Below are the code and all the weights of a small trained network. Each question names an input and a class and asks about switching units off, where a switched-off unit gives its printed mean instead of its output.

import numpy as np


def w(rows, s, z=0):
    codes = np.array(rows[::2]) - 128.0
    scale = np.full(codes.shape[1], s)
    scale[-1] = z or s
    return codes * scale


def f(y):
    return np.maximum(y, 0)


def log_softmax(a):
    a = a - a.max(-1, keepdims=True)
    return a - np.log(np.exp(a).sum(-1, keepdims=True))


def net(x, mask):
    res = np.array(x, float).reshape(1, 6) / 4 @ E
    y = f(res @ A[0][:, :-1].T + A[0][:, -1])
    res = res + np.where(mask, y, B[0][:, -1]) @ B[0][:, :-1]
    return log_softmax(res[-1] @ U[:, :-1].T + U[:, -1])


A, B = {}, {}
E = w([
[126,124,130,129,129],'x0',
[165,164,254,143,113],'x1',
[122,169,149,171,241],'x2',
[22,165,154,48,151],'x3',
[129,128,127,127,129],'x4',
[140,48,171,91,189],'x5',
],0.009)
A[0] = w([
[49,192,127,79,123,120],'N0',
[176,148,159,154,110,251],'N1',
[194,82,103,202,96,61],'N2',
[130,98,143,108,71,79],'N3',
[151,34,183,80,171,96],'N4',
[147,38,141,51,94,134],'N5',
[135,49,154,98,187,74],'N6',
[155,210,197,130,97,100],'N7',
[134,152,84,168,65,255],'N8',
[103,121,114,183,233,176],'N9',
[141,88,129,122,77,143],'N10',
[106,99,115,116,84,130],'N11',
[109,127,140,136,33,90],'N12',
[177,131,80,140,128,155],'N13',
[140,154,254,147,60,82],'N14',
[163,97,127,229,113,115],'N15',
[180,126,98,179,134,96],'N16',
[78,123,9,127,125,36],'N17',
[87,135,135,113,128,224],'N18',
[141,146,119,148,180,251],'N19',
[93,77,68,150,141,123],'N20',
[115,135,126,100,46,104],'N21',
[147,39,142,85,167,176],'N22',
[120,65,110,98,73,90],'N23',
[65,100,176,85,125,134],'N24',
[105,230,102,174,69,77],'N25',
[87,142,132,48,137,69],'N26',
[193,68,115,152,138,159],'N27',
[188,111,221,93,152,220],'N28',
],0.0095,0.0055)
B[0] = w([
[168,80,184,86,124,216],'N0',
[54,92,115,87,79,232],'N1',
[163,104,192,84,155,193],'N2',
[136,94,166,166,189,161],'N3',
[183,189,42,137,112,203],'N4',
[93,198,138,246,140,203],'N5',
[181,207,92,128,116,181],'N6',
[157,7,48,122,192,201],'N7',
[66,158,129,131,96,244],'N8',
[80,150,168,187,129,228],'N9',
[126,135,167,188,119,179],'N10',
[117,125,168,181,136,170],'N11',
[125,148,118,192,178,180],'N12',
[123,119,134,87,104,180],'N13',
[197,37,40,143,182,223],'N14',
[159,134,171,53,97,194],'N15',
[155,99,196,89,121,174],'N16',
[189,48,112,126,211,195],'N17',
[114,81,157,80,70,208],'N18',
[60,115,154,195,88,224],'N19',
[182,5,69,121,94,180],'N20',
[144,151,187,219,154,183],'N21',
[127,204,98,118,62,211],'N22',
[135,139,183,199,177,177],'N23',
[159,124,137,91,89,201],'N24',
[190,254,88,111,94,198],'N25',
[198,160,191,88,159,179],'N26',
[146,152,202,73,76,200],'N27',
[97,98,53,152,79,254],'N28',
],0.0064,0.0079)
U = w([
[168,13,30,97,176,66],'0',
[68,102,128,105,65,253],'1',
[158,115,229,11,115,42],'2',
[107,148,197,232,200,64],'3',
[161,212,52,107,113,104],'4',
[81,91,123,105,90,193],'5',
],0.012,0.0053)

Each question gives the input, the list of numbers given to net, and the class t.
The units are the neurons (one row each of A and B). Each row of codes is followed by its name. A weight is (code - 128) times the scale printed after its matrix; where a second scale follows, it is the last column's (A, B and U).
mask holds one flag per neuron, in row order. A switched-off neuron (its flag False) gives its mean, the last column of its row in B, instead of its output. The means were averaged over made-up inputs and are rounded, as every weight is.
A unit's drop is (log p(t) with every unit on - log p(t) with that unit switched off) / (log p(t) with every unit on - log p(t) with every unit switched off).
The circuit of an input: a set's keep is (log p(t) with only the set's units on - log p(t) with every unit switched off) / (log p(t) with every unit on - log p(t) with every unit switched off). Starting from the 12 units with the biggest drops (on a tie, the unit counted first), units are removed one at a time, each time the one whose removal leaves the highest keep (on an exact tie, the one counted first), for as long as the keep stays at least 0.8.
units of the circuit, in order: the units of the circuit, biggest drop first
most important unit: the unit with the biggest drop
top k neurons: the k neurons with the biggest drops, biggest first
drop when u is switched off: that unit's drop, to one decimal
input [-2,0,4,-2,6,-5], class 1: top neuron : N4
input [-5,-1,-6,-7,6,-3], class 2: units of the circuit, in order : N2, N15, N27
input [-2,6,4,-3,7,4], class 1: units of the circuit, in order : N1, N28
input [0,7,3,5,-7,0], class 0: units of the circuit, in order : N14, N7
input [-3,6,-7,5,2,1], class 3: units of the circuit, in order : N5, N21, N12
input [-4,2,-4,-6,4,-3], class 2: units of the circuit, in order : N2, N15
input [2,7,5,-4,-8,-8], class 1: top 2 neurons : N1, N17
input [4,-1,-5,-3,6,8], class 4: units of the circuit, in order : N4, N22, N5
input [5,-3,-6,2,3,5], class 3: top 2 neurons : N5, N23
input [-1,-2,-6,8,2,-7], class 2: top 2 neurons : N0, N26
input [-1,8,4,8,-6,-4], class 0: units of the circuit, in order : N7, N14
input [-6,4,-2,-7,3,-4], class 2: top 2 neurons : N2, N15
input [8,2,-1,-2,5,8], class 4: units of the circuit, in order : N4, N6, N22
input [-2,-4,-7,8,-1,-4], class 2: units of the circuit, in order : N0, N26
input [6,1,-2,-3,5,8], class 4: most important unit : N4
input [3,0,-4,-5,-3,3], class 2: top 2 neurons : N27, N2
input [-4,-5,1,6,-2,-4], class 2: units of the circuit, in order : N0, N28, N26
input [2,7,0,5,3,-1], class 0: units of the circuit, in order : N14, N7
input [-1,2,7,4,-7,2], class 1: top 2 neurons : N5, N21
input [2,7,-4,-7,-6,8], class 4: units of the circuit, in order : N4, N22
input [0,-5,-1,-3,-1,6], class 4: most important unit : N22
input [4,-4,5,6,-5,-3], class 2: top 2 neurons : N0, N28
input [3,-8,5,6,7,-8], class 0: top 2 neurons : N17, N20
input [-2,-2,-6,8,-3,-6], class 2: top 2 neurons : N0, N26
input [-1,3,-7,-3,1,-4], class 3: top 2 neurons : N21, N12
input [-8,5,7,2,3,-3], class 5: drop when N1 is switched off : 0.2
